Here is a tiny trained network, its code and every weight. The questions are about switching its units off for an input and a target symbol, where a switched-off unit gives its printed mean instead of its output.

import numpy as np


def w(rows, s, z=0):
    codes = np.array(rows[::2]) - 128.0
    scale = np.full(codes.shape[1], s)
    scale[-1] = z or s
    return codes * scale


def f(y):
    return np.maximum(y, 0)


def softmax(a):
    e = np.exp(a - a.max(-1, keepdims=True))
    return e / e.sum(-1, keepdims=True)


def log_softmax(a):
    a = a - a.max(-1, keepdims=True)
    return a - np.log(np.exp(a).sum(-1, keepdims=True))


def net(x, mask):
    ids = ['αβδεηξτψ'.index(c) for c in x.split()]
    T = len(ids)
    res = E[ids] + P[:T]
    q, k, v = (res @ M[0].T for M in (Q, K, V))
    z = softmax(np.where(np.tri(T) > 0, q @ k.T / 2**0.5, -1e9)) @ v
    res = res + np.where(mask[0], z, O[0][:, -1]) @ O[0][:, :-1]
    y = f(res @ A[0][:, :-1].T + A[0][:, -1])
    res = res + np.where(mask[1:17], y, B[0][:, -1]) @ B[0][:, :-1]
    return log_softmax(res[-1] @ U[:, :-1].T + U[:, -1])


Q, K, V, O, A, B = {}, {}, {}, {}, {}, {}
E = w([
[122,82,74,139,146,3],'α',
[55,65,198,99,131,115],'β',
[201,114,179,231,117,68],'δ',
[94,92,127,115,141,181],'ε',
[152,160,191,221,49,223],'η',
[113,132,91,109,175,225],'ξ',
[103,143,157,96,202,177],'τ',
[213,74,181,132,52,141],'ψ',
],0.012)
P = w([
[56,197,46,118,113,93],'0',
[116,65,103,115,123,128],'1',
[115,83,108,118,149,135],'2',
[121,101,110,106,167,139],'3',
[122,113,113,100,183,143],'4',
[124,123,113,93,196,146],'5',
[123,138,118,87,212,151],'6',
[129,154,123,76,230,150],'7',
[133,172,129,73,254,160],'8',
],0.0086)
Q[0] = w([
[66,135,181,146,103,235],'head 0',
[2,126,69,173,202,140],'head 0',
],0.043)
K[0] = w([
[94,186,143,107,7,199],'head 0',
[21,254,68,100,133,61],'head 0',
],0.035)
V[0] = w([
[198,224,233,146,162,164],'head 0',
[39,99,253,171,62,3],'head 0',
],0.013)
O[0] = w([
[157,39,8,57,75,165,5],'head 0',
[193,204,150,3,64,181,253],'head 0',
],0.0066,0.0031)
A[0] = w([
[117,178,178,126,93,159,41],'neuron 0',
[65,118,163,131,131,150,131],'neuron 1',
[188,86,108,181,64,59,128],'neuron 2',
[96,151,159,79,105,155,87],'neuron 3',
[134,83,72,165,7,40,50],'neuron 4',
[75,101,52,45,132,110,8],'neuron 5',
[135,97,78,194,161,77,2],'neuron 6',
[138,121,126,87,107,148,183],'neuron 7',
[130,128,132,89,147,66,188],'neuron 8',
[75,101,63,70,178,104,135],'neuron 9',
[180,137,161,167,120,114,133],'neuron 10',
[113,126,93,50,135,109,10],'neuron 11',
[75,120,113,189,157,121,141],'neuron 12',
[145,164,153,166,126,129,49],'neuron 13',
[142,132,99,82,95,127,68],'neuron 14',
[81,162,162,197,108,165,43],'neuron 15',
],0.015,0.0081)
B[0] = w([
[153,113,169,185,87,44,182],'neuron 0',
[105,200,114,120,116,157,222],'neuron 1',
[91,163,160,160,101,207,194],'neuron 2',
[177,120,122,126,71,184,204],'neuron 3',
[176,112,248,250,173,155,156],'neuron 4',
[219,101,171,150,214,69,149],'neuron 5',
[104,3,96,102,71,169,148],'neuron 6',
[130,137,33,102,147,101,254],'neuron 7',
[149,89,85,144,174,128,212],'neuron 8',
[47,144,136,179,87,103,194],'neuron 9',
[96,82,89,157,146,132,176],'neuron 10',
[180,54,195,93,145,169,142],'neuron 11',
[178,159,208,89,97,67,225],'neuron 12',
[82,96,108,156,101,126,143],'neuron 13',
[96,90,187,127,112,147,155],'neuron 14',
[148,76,102,78,212,211,178],'neuron 15',
],0.024,0.007)
U = w([
[170,160,174,52,165,147,123],'α',
[85,147,149,126,72,102,110],'β',
[112,59,147,61,85,161,59],'δ',
[139,68,178,201,108,252,113],'ε',
[152,62,88,117,174,54,181],'η',
[205,132,109,103,57,111,88],'ξ',
[43,123,6,47,84,198,254],'τ',
[193,51,53,18,142,186,114],'ψ',
],0.0039,0.0049)

Each question gives the input, a string of symbols that net reads in full, and the target symbol t.
The units are the heads (2 rows each of Q, K, V and O) and the neurons (one row each of A and B). Each row of codes is followed by its name. A weight is (code - 128) times the scale printed after its matrix; where a second scale follows, it is the last column's (O, A, B and U).
mask holds one flag per unit, heads first, then neurons. A switched-off unit (its flag False) gives its mean, the last column of its rows in O or B, instead of its output. The means were averaged over made-up inputs and are rounded, as every weight is.
A unit's drop is (log p(t) with every unit on - log p(t) with that unit switched off) / (log p(t) with every unit on - log p(t) with every unit switched off).
The circuit of an input: a set's keep is (log p(t) with only the set's units on - log p(t) with every unit switched off) / (log p(t) with every unit on - log p(t) with every unit switched off). Starting from the 12 units with the biggest drops (on a tie, the unit counted first), units are removed one at a time, each time the one whose removal leaves the highest keep (on an exact tie, the one counted first), for as long as the keep stays at least 0.8.
circuit, biggest first: the units of the circuit, biggest drop first
most important unit: the unit with the biggest drop
k most important neurons: the k neurons with the biggest drops, biggest first
drop when u is switched off: that unit's drop, to one decimal
input δ α ξ τ ξ ξ ψ ε, target ψ: 4 most important neurons	neuron 7; neuron 11; neuron 3; neuron 5
input ξ ε η β, target δ: circuit, biggest first	neuron 6; neuron 12; head 0
input α α ε ε δ β, target ε: 3 most important neurons	neuron 0; neuron 7; neuron 3
input τ ψ ε ξ δ ξ β, target β: circuit, biggest first	head 0; neuron 9; neuron 12
input β ψ ψ δ, target ε: most important unit	neuron 2
input η η ξ ε δ η β, target η: 2 most important neurons	neuron 5; neuron 9
input τ τ η α η ε ε ε δ, target ε: circuit, biggest first	neuron 2; head 0; neuron 4
input α ε δ ε ξ, target ε: 2 most important neurons	neuron 0; neuron 7
input α α τ, target ε: 4 most important neurons	neuron 0; neuron 7; neuron 15; neuron 3
input α β ψ δ ε β ε ψ, target τ: circuit, biggest first	neuron 12; neuron 4
input η δ δ, target τ: 2 most important neurons	neuron 12; neuron 7
input α ψ β, target ε: 4 most important neurons	neuron 0; neuron 7; neuron 15; neuron 3
input τ β η ξ, target β: 2 most important neurons	neuron 9; neuron 12
input ψ ψ ε τ ε δ ξ τ, target τ: most important neuron	neuron 12
input β β ξ, target ξ: 2 most important neurons	neuron 0; neuron 3
input τ δ τ, target β: 2 most important neurons	neuron 9; neuron 12
input δ β ε ψ ε ε η ε ε, target ψ: 3 most important neurons	neuron 7; neuron 11; neuron 3
input η τ β τ, target η: drop when head 0 is switched off	1.4
input ε ε ε δ δ τ η τ, target α: drop when neuron 1 is switched off	0.1
input β τ τ, target ξ: drop when neuron 12 is switched off	-0.1
input ξ α ε τ ε ε ε α β, target δ: most important unit	neuron 6
